[[ -3  -7  -4   4   3]
 [-13 -22  25 -22  49]
 [  4  19  35 -19   0]
 [  4  23  38 -19   5]
 [  2   4   1   1  -9]
 [-11 -23 -24  10   9]
 [-18 -20  24 -22  44]
 [ -7 -19 -26  10   6]
 [ -4 -25 -23  10   7]]
->
[[-13 -22  25 -22  49]
 [  4  23  38 -19   5]
 [-11 -23 -24  10   9]
 [ -7 -19 -26  10   6]]

[[-32 -55  36 -28  49  43   2 -57]
 [ 40  -4   1 -58 -33  29  55  23]
 [ 53  -4 -33 -53 -38  29  59  23]]
->
[[ 40  -4   1 -58 -33  29  55  23]]

[[-47  42 -46 -46  42  39  46  47  47  47]
 [-11   7  -9 -10   8   6  10  12  11  11]
 [ 33 -31  33  33 -31 -29 -33 -32 -33 -32]
 [  1  -3   2   1  -2  -3  -1   0  -1  -1]
 [ 29 -27  29  29 -27 -25 -29 -29 -29 -29]
 [  1  -4   3   2  -4  -4  -2  -1  -2  -2]]
->
[[-11   7  -9 -10   8   6  10  12  11  11]
 [  1  -3   2   1  -2  -3  -1   0  -1  -1]
 [  1  -4   3   2  -4  -4  -2  -1  -2  -2]]

[[  1  12  24   2  -9  -8]
 [-22  -5   3  20   0  18]
 [ 30   7   8  -4  14 -12]
 [-14  33 -20 -14   7  22]
 [  7   8 -42  11   3  15]
 [ -6  32   9  11  -3  -7]]
->
[[-22  -5   3  20   0  18]
 [-14  33 -20 -14   7  22]
 [ -6  32   9  11  -3  -7]]

[[ 14  28  19  -2 -15   8]
 [ -1 -11 -19  12  -1  13]
 [ 11  15   3   5 -13 -11]
 [ 36  12 -33   9 -27  16]
 [ -5 -33 -49   2   4   2]
 [ 19  17   4 -15 -13  -6]
 [-15   2   7   6  -1  15]
 [  2 -29 -16  -6  15 -20]]
->
[[ -1 -11 -19  12  -1  13]
 [ 36  12 -33   9 -27  16]
 [ 19  17   4 -15 -13  -6]
 [  2 -29 -16  -6  15 -20]]

[[  2   0   0 -21   0  35   1   3  -7   0  -2 -46  -1   1]
 [ 51   0   0  -9   0   2   0  26  -1   0  -5   0  -1 -46]
 [  1   1   1  -7   0   2  -6   2   2   0   2  -2   1   1]
 [  3   0   0  -2   0   4  -1   1   1   1  -2  -3  -1  -7]]
->
[[ 51   0   0  -9   0   2   0  26  -1   0  -5   0  -1 -46]
 [  3   0   0  -2   0   4  -1   1   1   1  -2  -3  -1  -7]]

[[-14   7   5  41  -7  17  -3   9  -7  -6  34  -3  28]
 [ 35   6   5 -27  -1  -5   0   4   0  -2 -27   0 -26]
 [ -5   3   6  -9  -3  14   0   1   0  -1  -8  -1  -7]
 [  2   4   6 -14  -2  10   4   4  -2   1 -16   3 -18]
 [ 32   7   8  -5  -9   8  -2   7  -9  -6  -3  -4  -2]
 [-28   2   2  -4  -2  -4  -1   3  -2   1  -3  -1  -1]
 [ 50   2   1 -16  -3   2  -4   4  -3   0 -15  -4 -15]]
->
[[ 35   6   5 -27  -1  -5   0   4   0  -2 -27   0 -26]
 [  2   4   6 -14  -2  10   4   4  -2   1 -16   3 -18]
 [-28   2   2  -4  -2  -4  -1   3  -2   1  -3  -1  -1]]

[[ 16 -43 -41   8  10 -33  -8 -14]
 [  2 -49 -48  15  15 -45  -1 -29]]
->
[[  2 -49 -48  15  15 -45  -1 -29]]
---
[[  9  28 -16  11]
 [ 29 -11  11  24]
 [ 29 -39  -1   1]
 [ 11  26  14  44]]
->
[[  9  28]
 [ 29 -11]
 [ 29 -39]]

[[ 14  30]
 [-46 -27]
 [-47  40]
 [-27 -50]]
->
[[ 14  30]
 [-46 -27]
 [-47  40]]

[[-15 -28  -6   3 -13]
 [-17  10   6   2  32]
 [-37   5   4   7  24]
 [-42  23   2   0   5]
 [ 30   8  -2   4  37]]
->
[[-15 -28]
 [-17  10]
 [-37   5]]

[[ 22  35  -9   4]
 [ 11  31 -26  -2]
 [  2 -45   1 -17]]
->
[[ 22  35]
 [ 11  31]
 [  2 -45]]

[[-25 -45 -19]
 [ 13 -32  42]
 [-27 -47 -10]]
->
[[-25 -45]
 [ 13 -32]
 [-27 -47]]

[[ -3  27   0  17]
 [-10  13 -14  -3]
 [-24 -25  31  -4]
 [ 40  10  58 -41]
 [-47  47  19  48]]
->
[[ -3  27]
 [-10  13]
 [-24 -25]]
